Rows lie near named flat spaces through zero. A row that begins with a name and a colon came from that space; any other row is followed by the name of its block's space that it lies nearest.
bdqr: [ 18 -29  -5   8  14 -36 -23 -22 -25  -9 -26  -1   1 -15  -7  15  -8   3
 -26  13  40  22 -10  -5  17  -4  -7   1  10 -16 -13   9]
djdt: [ 11  49 -19 -21  18 -12  23  22   5 -20 -19  -5 -32  31  11 -17   0  -1
 -26  30 -36 -12  -2  -3 -37  24  -6 -15 -38  -2  -5 -15]
bdqr: [-36  37 -21   9  17  13   4  -6  28 -13   6   4 -18  13  20   3  11 -21
 -12 -23 -25  31  12  12  -9  31 -15  10 -35 -22 -13 -14]
mpbg: [ -2 -27  -9  -1  -8   3 -24  15  -8   4  45  -4   6 -12   6  35 -33 -17
  11  18   2  -7  23   1 -13 -14  -4  -2  27   8  36   3]
lpfh: [-37 -19  21 -27   6 -18  15  37 -20  -1   0  -7 -30   1  53  34 -44   8
   6  15  -4 -16  44  -3  10 -16  -8 -30  30  32  23  -4]
djdt: [ 20  -5   4  12 -49 -11 -17   3 -21  13  -3  24  21 -20 -15   5 -37  13
   5  20  -1 -21  39 -10 -33 -26   7  -7  15  21   8   8]
mpbg: [ 36  -2   6 -25 -17 -25 -10 -32  11  15 -24 -16  -8  -8  -7 -14  12 -26
  -5  22 -10  16  -8 -21  10   3  -9  15  21 -16 -23   6]
bdqr: [  9 -17   7 -41  25  30  30  37   9   3  41 -37  -9  18   3 -16  13  -6
  35  12 -20 -45 -40  -5  12  -9   5 -13  23  23  33   4]
mpbg: [  0 -35  32 -12 -33   8   2   0 -24  34   9 -25  12 -23  17 -31  12  28
  38  -6  17 -56  -4 -16   6 -42  43 -17  36  53  18   8]
djdt: [  1 -11 -23  32  19  34  16  22 -30 -21  18  11  30  -8 -34 -36   2  43
  14 -22  18 -48 -35   4 -22 -20  15 -25 -28  27   8  20]
lpfh: [ 31 -19  40   9  14 -15  36  55 -25  -7 -12  17  17  39 -67   7  -7  66
  10   8  39 -31 -37  27   0 -19   6 -25  10  24  16  -3]
mpbg: [  8 -37  -5 -19   3  30  -5 -46   6   3 -10   4  26 -49   8  -7   5 -36
  16 -17   0  19 -20 -31  82 -11 -18  29  35 -27 -22  43]
bdqr: [ 13 -21 -16  27   0 -16 -27 -14 -22  -5   3   2  15 -15 -22   3  -6   9
 -11   1  32   4  -6   1 -17 -10   3  -3  -2  -2  -2   7]
lpfh: [-12 -42  -2  22 -10 -41 -49 -12  -2  23  51 -49 -15  -1 -12  14   6 -13
  14  -7  33  19   9  13 -52 -11   0 -10  29  15  13 -17]
djdt: [  3  -7   8 -11   4 -29  -6 -36  12  12 -24 -33 -20  -1   3 -24  35 -13
  -3 -10   8  27 -19  -9  12   8  -6   6   8 -11 -34  -3]
djdt: [ -8   2   0  20 -21   6   1   1  -4  -5 -11  41  21 -13 -17  16 -33   6
   2 -12  -4  14  33   2   1  -8 -21   2   1  -5 -11  14]
mpbg: [-24  -9  -1  14 -34   9 -24   7   9  25  57 -16   2  -7   6   6  -9 -11
  31 -11 -10 -11  34   7 -48 -15   9  -6  17  27  26 -11]
djdt: [-41   8   7  -7   1   5  33  18   2  -7 -13   8 -15   1  19 -10 -20   9
  16 -24 -25  -2  28  -4   1  -6 -24 -22   0  18 -17   9]
bdqr: [-24  30   3  -3 -32  21  11 -20  28  12 -13  17   1 -12  16 -18   1 -19
  14 -26 -42  16  33 -11   5   5 -14  13  -5  -5 -27   6]
mpbg: [  8   3   3 -22  21 -11  20   2  19 -13 -18   3 -14  16 -14  10  -7 -21
  -5   7 -17  31  -9  -2  26  15 -41   7  10 -27 -20   7]
lpfh: [-12  15  10  -6 -18  19   9 -16  14   9 -16  14   6 -12  18  -9   6  -8
   7 -15 -18   6  14  -9  26   2   2  14   0  -5 -14   5]
bdqr: [-15 -22  -1  13   3   0  -3  13 -28   1  15 -14   2  -9   7 -13  -2  28
  11  -9  22 -32  -3   1 -21 -21  20 -25   0  34  14   2]
lpfh: [-36 -58  37  -4  33  -3   0  13 -16   5  15 -19  -5  -1  30  44   3  17
  12 -20  55   7 -12  18  66 -13  12  -4  40  10  27  -4]
lpfh: [ 51 -11   0  -4  35   0  13  30 -17 -20  -1   7  15  24 -45   9   3  24
 -14  32  27 -22 -55  11  13   2   9  -2  -5  -9  22   2]
bdqr: [ -5 -40 -14 -21  43  -3  10   8   3 -18  19 -25 -14  -1 -10   7 -12 -25
  14  -3  -1  16 -25  -7  24  -3 -44 -10  28 -10  -5  22]
mpbg: [  2 -16  21 -27   8 -11   3  -6  18  11   1 -21 -15   8   8  15  10 -22
   8   5  -1  21  -9  -1  35   6 -12  11  31 -12  -1  -3]
djdt: [  1 -11 -12 -14  38 -23  -2  -8   6  -9   2 -39 -29  13   4  -7  22 -16
 -10   3   8  18 -31   0   1  15 -13  -5  -1 -12 -10  -6]
djdt: [ 50  58 -25  13 -42  40   7 -17   0  -1 -27  42  40 -15 -29 -58  13  13
 -10  13 -36 -41 -10 -20 -31   1  31  15 -50  -2 -15  13]
lpfh: [-28 -45  38  -7  11   1  10 -27 -26  12 -38 -12   4 -31  42 -11  24  27
  10 -35  48  -5 -17 -12  82 -22  26  -2  27  16 -15  16]
lpfh: [-19  11  15  32  22  -9 -27  21 -41 -16 -16  39   7  11  53  81 -14  45
 -62  23  67  -2  21  38  29  16  61  10 -33  -8  53 -40]
mpbg: [ 19  31   8 -10  43 -34   7 -13   8 -17 -55  -3 -27  36   9  13  37   5
 -56  18  23  37 -36  15  34  43   8  18 -34 -43 -19 -28]
bdqr: [  8  45  -1  -6 -35  13   6 -15  47   9  -8  25   4   7 -18  -3  -1 -36
   5  -3 -54  32  26  -3  -8  21 -28  28  -6 -29 -24  -2]
bdqr: [ 82   3 -15 -50   4   6   1  -9  45   5  22 -24   2  17 -56 -13  17 -63
  11  49 -45  11 -53 -19   8  17 -33  33  29 -42  -1  12]
lpfh: [ 55 -27   3  18 -23 -32 -26 -39 -17  23 -12 -29  19 -13 -57 -52  41  19
   5   2  39 -13 -47 -12 -30 -20  24  -1   9  10 -24   7]
djdt: [ 36   4  -4  27  -7 -28 -20 -19 -11  -2 -24  12  14   3 -42  -3  10  16
 -26  10  29  15 -16   7 -19   5   7   8 -16 -17 -16  -5]
djdt: [ 36  13   7  -5   5 -24 -22 -28  13  12 -14 -22  -9  17  -5   0  46 -10
 -28  21  21  19 -35   6   7  24  26  26  -9 -27  -2 -25]
mpbg: [ 16   4  -7 -17 -31 -51 -37 -23  27  24  17 -38 -34   7  -2   7  -4 -51
  -2  29 -26  37  32  -9 -54  11 -26   6  25 -11 -10 -18]
bdqr: [-39   5  23  -5  -3  45  33  29  19   2  17  25  11   6  13  18 -14   4
  31 -29 -21  -6  19  12  35  -4  -8   3  11   9  15   4]
djdt: [ -6 -59 -18 -14  13  13 -15  -2 -16   7  53 -47   1 -30  11 -16  -2 -17
  36  -3   9 -30 -21 -20   0 -30   1 -17  38  27  22  24]
lpfh: [ 20  38   4 -13 -33   7   7  28  24   6  13  24   2  22 -16  19 -27 -16
   4  31 -47  -5  33   5 -32   8 -12   8   1  -3  17 -12]
bdqr: [ 19  43   5 -17  17 -14  10  22  26  -9  -6   2 -24  48  -4  25   8 -11
 -28  33 -19  18  -6  19  -8  36  -4  13 -20 -26  11 -32]
mpbg: [-47   3 -32  34  -2   3 -37 -12   8  -1  44  -9  -8 -11  23  17  -6 -21
  -3 -25   0  25  35  13 -44  10  -4   0 -18  -2   8 -14]
lpfh: [ 14 -15  -8   0  13   3   9   6  15  -2  24 -17   3  12 -48 -17  11  -9
  22 -10  -6   5 -33   3 -13  -2 -25  -3  10  -4  -8  10]
mpbg: [  6   2  28 -14  28  22  37  15   4  -9 -25  16  10  18  -6   4  19  22
  -1  -8  12  -5 -38  10  65   8   8  10  -2 -11   1   2]
[-18  15 -19  -2 -11  24   8  -1  19   6  29 -19  -6  -3   3 -38  12 -16
  27 -20 -39 -15   4  -9 -36  -1  -6  -8 -10  16  -7   4] | bdqr
[  5  -1 -28  -4  22   0 -12 -24  13  -9   7 -18  -9  -6  -1 -11  16 -31
  -9  -2  -7  23 -21  -8   3  16 -16  11  -8 -25 -15   7] | bdqr
[ -7 -41  13 -12  20 -42  23  41 -39  -9  -4 -28 -26  11  -9 -10 -29  36
  15   9  19 -31  -2  -3 -28 -31 -17 -56  26  47   2   9] | lpfh
[-30  21  20 -13 -35  28  -5  -4  41  23  20  18   1  -3  37  38 -10 -37
  16  -9 -37  25  50   5  27  12  -4  31  20 -14  15 -13] | lpfh
[ -6  31  -7   0 -24  39  15  11   9  -5  -1  42  20 -10   7   1 -25  -4
   7  -1 -39 -13  30  -6   3  -1  -4   8 -13  -1   5  11] | djdt
[ 20 -10   3   9  -1  -6 -10   8 -14   0   4   5  12   3 -18  11  -4  14
  -6  14  21 -10 -10   7  -6  -6  13   0   3   2  15  -3] | bdqr
[-12 -36   2  13  36 -20   4  33 -17 -24  12  11  -2  14 -26  48 -38  12
  -3   0  31  20   1  21   8  -6 -36 -17  18  -5  12   6] | bdqr
[ 23 -51  47 -35 -17 -12  -3   9   2  33  21 -29   2   1  -7  23  -1  -7
  34  20  17 -12 -10  -3  36 -25   6   4  73  16  28   1] | lpfh
[  3  31   2 -21 -13 -50  13  -5   5   0 -47  -9 -41  14  11 -19 -11  -6
 -18  19 -32  16  30 -14 -35  10 -26 -18  -7   2 -38  -8] | djdt
[ 20   4  23   8 -14  28   7   2  39  16  23  15  30  20 -55   8  23  -7
  25 -17  -4  17 -25  21  19   7  -5  30  13 -21   5  -4] | lpfh
[ 29 -26 -28   2  21 -20 -25 -43   0  -3   0 -36  -2 -15 -26 -30  31 -24
  -7  -1  19  21 -46 -16  -2   3 -12   8   3 -22 -28  15] | djdt
[ 15   4  37  -3 -12 -30 -12 -10   1  26 -16 -21 -11  20   8   5  37  18
 -13  11  31   1 -13  14   5   7  41   9   5   4   8 -33] | djdt
[ 22   2 -11  -7  19  22  11  40  25 -10  53  -2   6  34 -48  18  -7 -17
  18  15 -21  -4 -25  19 -19  10 -23   4   5 -11  30  -4] | bdqr
[-44 -16   4  18 -17   1 -13   5 -13  19  34 -27  -8 -11  29 -13   4  17
  25 -27  11 -25  24   5 -39 -20  25 -25   4  45  16 -11] | mpbg
[-11 -19  14  -5  28 -37 -12   0   7  -1   2 -22 -27  21   8  40   4 -11
 -15   4  27  41  -4  18  18  16 -15   4  17 -19   3 -19] | djdt
[ 42 -49  22 -67  61 -74  25  -4 -53 -24 -91 -32 -43  -3  32   2 -11  14
 -42  57  41  -2 -44 -35  79  -9 -16 -26  37  -5 -25  22] | mpbg
[ -8  22  -6   3   3  29  -7 -30  14   2  -9   7   8 -12  31  -6  32 -12
 -14 -14  -1   9 -11  -2  35  19  26  29 -23 -22  -3  -5] | bdqr

Rows lie near named flat spaces through zero. A row that begins with a name and a colon came from that space; any other row is followed by the name of its block's space that it lies nearest.
cz_bt: [ 10 -34 -18   1  23 -32  19  14  21   1  14 -16  16  15  -7  23   0 -24
 -23  32  40 -51  -4 -27  12  19  23   9 -18 -63 -16   5]
cz_bt: [-29  19   1   5 -15  34  -3   5 -11  -3 -10 -19 -53 -32  10  12  -9  -9
  11 -17 -50  -9 -20  28 -46   1  -5  11  10  27 -18   6]
cz_bt: [-27   4   8   2  49 -12  18  43   1 -30  17 -18 -10  49 -40  11  30 -19
 -47  41   0 -39  41 -57  43   1  14 -17 -44 -37  -3   6]
pr_mg: [ -3  28  33   0 -44  -1   7  -8  21   5 -13 -31 -22  27  28 -16  20 -18
 -25  28  31  38  29 -33  -8  -7   8  -7 -12  36 -15  30]
pr_mg: [  3  13  10   0  18  -5   6  -8  -1 -20  15 -12  -7   0  -3  -8   8  -9
 -35  13   5  20  33 -21  20  -3  -7   6 -10  -1   4   6]
nh_sn: [  9 -49   5  16  11  -8   8  14  35  16  -3  20 -19  29  17  20  -9  -4
  19 -21  -1 -46 -57  21   2  32  29 -10   0 -30 -11 -14]
sm_nr: [-25  49 -35 -27 -40   3  11  24 -43   6   6   8  58  55 -20  -1  41  27
  22  73  25 -26  41 -61 -12 -30 -25 -25 -35 -10   6   5]
nh_sn: [ -2 -30 -14 -23 -12  24 -39  13   2  27 -20  17  -5 -38  20  23 -25   8
  40  35 -20  21  -3  31 -51  -5   0 -13  -5  11  24 -41]
cz_bt: [-13  54  17   2  -1   7  14  22 -17 -22   9  -2   7  79 -37 -21  38  21
   4 -15 -27 -19  10 -32  27  -5 -24 -19 -29  41   8  12]
nh_sn: [ 20  22  -4  13  12 -25  28 -29 -14 -20  25   5  36  18 -16 -26  13  11
 -22 -35  25  -4   4 -17  48   0 -16  17  14 -16  -5  23]
nh_sn: [ -7  19 -12  16  17   9  19  -8 -27 -19  19  19  -2   6 -15  -5   4  20
  10 -51 -36 -34 -30  17  15   6 -19  10  16  -9  -6   3]
cz_bt: [-14   8  11   4 -21  28 -17 -15  -8   7 -20   6 -33 -44  21  -6 -15   5
  18 -27 -32  36 -12  39 -28 -10  -3   1  29  36  -1  -2]
pr_mg: [-24  24  -5 -16  21  18 -15  31 -13 -21   1 -50 -26 -25 -34  18  -3 -23
 -18  29 -42 -10  32  -9 -31  -6 -11  14 -28  25   1   0]
sm_nr: [-16  47  16   3  18   2  15  38  -6 -30  10 -35  -9  69 -55  -6  29  -2
  -9 -18 -38 -46   3 -29  18   8 -14  -4 -38  39  -4  18]
cz_bt: [ -2   8 -11  -2 -19  17  -7 -13 -10   6  -5  -6 -13 -37  14   5 -16   1
  18 -15 -20   5 -18  29 -37   0 -11  16  17  17  -6   0]
nh_sn: [ 15   9   9 -15   6 -13 -17 -10   4  -7  -3 -31  18 -30 -13 -14  -6 -16
 -32  23  23  54  52 -16   8 -15  -5  12  -6  23  14   7]
nh_sn: [ 17  -6 -25 -19 -24   3 -27 -15 -12  21 -13  -1  35 -53   2   0 -27  10
  33   0   5  25  -5  31 -38 -11 -14  15  19  20  13 -12]
pr_mg: [-14   2 -15  -4 -26  16  -6  14  -5  17 -16  -5  -6  -6  -1  14  -8   4
  39  -9 -22 -30 -35  23 -42   2   0   1   5  14 -11  -1]
cz_bt: [ -2  10  -6   8 -22   5   0 -20 -15   9 -13   6   9 -30   1 -13 -10  11
  21 -44  -4   8 -25  29  -8  -9  -3  11  38  13 -11  13]
sm_nr: [-26 -27  27  20  19  22  -5   0  12  -4 -13  18 -69 -33  30   9 -11 -13
 -15 -17 -30  20  -9  28   4   3  27 -12  21 -12  -8  -8]
nh_sn: [-15 -18  33  12  48   8  -8  32  30 -21  -5 -33 -66  -2 -18  17  -9 -34
 -30 -16 -46 -15  -5  11   7  20  23   1 -18  14  -6  -3]
sm_nr: [-16  -4  25  22  11  11   5  -3   9  -9  -9   0 -48 -13   9  -3  -4 -10
 -13 -39 -25   5 -18  21  11   6  16   0  20   6 -15  10]
cz_bt: [-43  13  20  32  15  -8  28  22  -8 -15 -16  -5 -14  27 -40 -14  24  -6
 -20 -47  -2 -38 -11 -14  51 -10  33 -15  21 -18 -33  41]
sm_nr: [ 29  56 -21  -9   4 -21  24  -1 -12 -27  36 -57  40  40 -51  -8  12  -4
 -10 -19  -4 -51  -3 -27  -2  17 -43  43 -29  31  -8  28]
pr_mg: [  1  -1  -2  -9  -2  -1   1  11   7   1   6  -6  -2  22   6  10   8  -6
  -6  38   9  -7  14 -22  -8   4  -1  -6 -26  -6   4  -6]
nh_sn: [ -2 -20 -19 -12  29  28 -17   2 -28  -2  21  79   2   1  22  13  -1  43
  30  27 -39  12   8  14   4  -5 -25 -30 -12 -29  47 -63]
cz_bt: [ -1 -23  31  24 -16 -13  14   7  36  18 -22  11 -15  45  13  -8   9  -4
   7 -35  22 -16 -40   4  25  13  38 -22  13  -2 -21  17]
pr_mg: [ 16 -14  -7   2   9 -19   4   1   8   3   3  -1  25  10 -14   0  -4   0
   4 -13  16 -20 -15   0  13   9   5   5   1 -12  -1   2]
sm_nr: [ 17  11 -28 -13   1  -6   1 -13 -14  -6  18 -17  26 -23  -7   5  -9  -2
  -3  14   7  -6  10  -4 -18   1 -23  27  -4  -6   3   0]
sm_nr: [ 19   2 -14  -1   3 -10 -12 -26 -13   0  -6 -17  29 -65 -22 -13 -28  -1
   5 -47   2  20  -9  35  -3  -8 -10  33  38  17  -1  11]
pr_mg: [ 19  17  20  20 -25 -18  23 -41   8   0   1   0   8  11  18 -32   8   1
 -16 -45  36  24 -11  -2  29   1   2  12  31  10 -19  35]
pr_mg: [ -5 -26  30  -5  -3  -8 -31  21  27  19 -42  -9   3  -9 -13  -9  -7 -12
   0   6  18  43  19   3  12 -15  35 -25   3  28  11  -1]
nh_sn: [-33  56  -1   7 -32  12  20   2 -25 -10  -7 -34 -11   4 -17 -11  19  -5
  -5 -14 -11 -19   2 -14 -16 -14  -9  11   9  24 -31  42]
sm_nr: [ 26  34 -23  -7 -16 -16  34 -14  -3 -11  40 -27  22  45   5   4  17  -4
 -12  24  23 -42  -2 -37 -14  20 -31  28 -30 -10 -14  17]
pr_mg: [-10  57   4   6 -48   7  18  -9  -3  -4  -8 -66 -21  -3  -6  -9   5 -21
  -3 -28  -9 -18 -18   0 -42   2 -12  34   8  53 -41  52]
sm_nr: [  2 -13  22  23  30  10  22 -11  27 -23  25 -14 -81  -2  38  18  -7 -30
 -39 -15 -30 -17 -21  11  -3  36   7  20  -6 -16 -20   2]
[ 15  45 -10 -10  -5 -15   8 -35 -35 -18  20   0  53  -9 -15 -34  16  16
 -26   9  33  46  55 -32  32 -28 -34  13   7   5  14  17] | nh_sn
[-24  -8  24  11  18  11   2  30  21  -9  -9 -23 -56  14  -5  16   3 -24
 -15  -3 -31 -24  -9   1  -4  14  22  -7 -16   7 -14   4] | nh_sn
[ -8  27   7   8  10  16  12 -27 -22 -25  22  13 -27 -15  21 -11   9   5
 -29   0 -16  31  27  -7  13  -8 -21   7   7  -4   3   2] | pr_mg
[ 47 -10 -16 -20  20 -25 -18   0  12  -1  12 -25  49  -4 -32   1 -19  -3
   6  -2   9  -3   2   4  -2  13 -19  24 -19  20  23 -14] | sm_nr
[-33  45 -14   2 -10  16  18   2 -37 -17   8 -12  -9  -4 -13  -2  17   3
  -8   5 -18 -19  14 -16 -10 -15 -17   8   2  -3 -17  21] | sm_nr
[ 14  25 -26  -3  -6 -18  12 -16 -29  -5  13   3  61   5 -32 -18   6  21
  12 -26  18 -16  -3  -7  18 -10 -23  15  14  -4   1  14] | cz_bt
[  5  -1  25  23   2  -5   8 -12  16  -4  -9  -8 -22  -1  -1 -15  -6  -7
  -6 -62  -8   2 -31  23  18  11  13   9  26  20 -17  20] | sm_nr
[-34  56   6   3  30  16   5  33 -30 -40   5 -42 -17  14 -69  -6  16  -4
 -14 -32 -63 -34  13 -10   9  -7 -20   9 -17  42  -5  20] | sm_nr
[-11   9   8  25   4  11  17 -28  -5 -15   5 -12 -46 -46  18  -4 -12 -15
 -22 -48 -20   3 -21  28  -3   6   3  28  37  -5 -29  23] | sm_nr
[ -9   2  37   4  20 -13  12  15  24 -18   7 -12 -24  48   5  -6  30 -22
 -57  48  27  20  54 -57  42  -1  19 -22 -36 -12   1  10] | nh_sn
[-39  36  23  14  21  21  22  32  -6 -32  12 -20 -58  50 -18   6  28 -10
 -24  -4 -51 -40   4 -24   9   9  -2 -10 -30  13 -15  14] | sm_nr
[-19 -38   1 -17  -1  11 -38  25  -2  26 -32  43  15 -14   4   7  -4  16
  26  44   7  38  27   4   1 -27  22 -46  -2 -11  31 -37] | sm_nr
[-42  59 -31   5  -1  30  34 -16 -54 -36  33 -26 -41 -42   7  13  12 -11
 -32  17 -36 -29  20 -14 -32  -9 -33  36   5 -26 -32  27] | sm_nr
[  1   3   8   5   0  -8  11  12  10  -1   3  -2   1  43  -7  -1  14   0
  -1  -2   6 -22  -8 -16  13   8   5  -9 -14   0  -5   6] | cz_bt
[-10  18 -16   0  16   8   0   7 -19 -16   6 -27  -5 -30 -32   7 -11  -6
   1 -25 -36 -26 -10  17 -16   2 -14  25   6  11  -8   7] | pr_mg
[ 18 -15  -1  17  -9 -10  15 -33  -1  10   7  49  19   9  27 -16   0  25
  15 -38  22   6 -30  16  28   4   1  -5  32 -26  -1  -2] | pr_mg
[-22  18   4  15 -23  19   3  -9 -14   4 -19  -3 -23 -28   1  -8  -7   4
  19 -51 -27  -3 -32  33 -17  -7   3   7  36  23 -22  20] | cz_bt
[-10  18  -1  -2  -6   9   0   4  -7  -6  -2 -22 -13 -10  -7   3   0  -8
  -2  -1 -16  -5   2   1 -18  -2  -7  10  -3  17  -8   9] | pr_mg
[ -4 -10  -4  -7  19   9  -6  10   1  -7   9   0 -18  -7   6  16  -3  -7
  -9  28 -15  -2  13  -4 -10   5  -3  -1 -18 -11   9 -17] | sm_nr
[  2  55 -10  10  10   1  40 -11 -15 -39  42 -50 -24  18 -14   3  13 -18
 -33 -20 -26 -51  -8 -19 -10  22 -33  45 -16   6 -29  33] | sm_nr
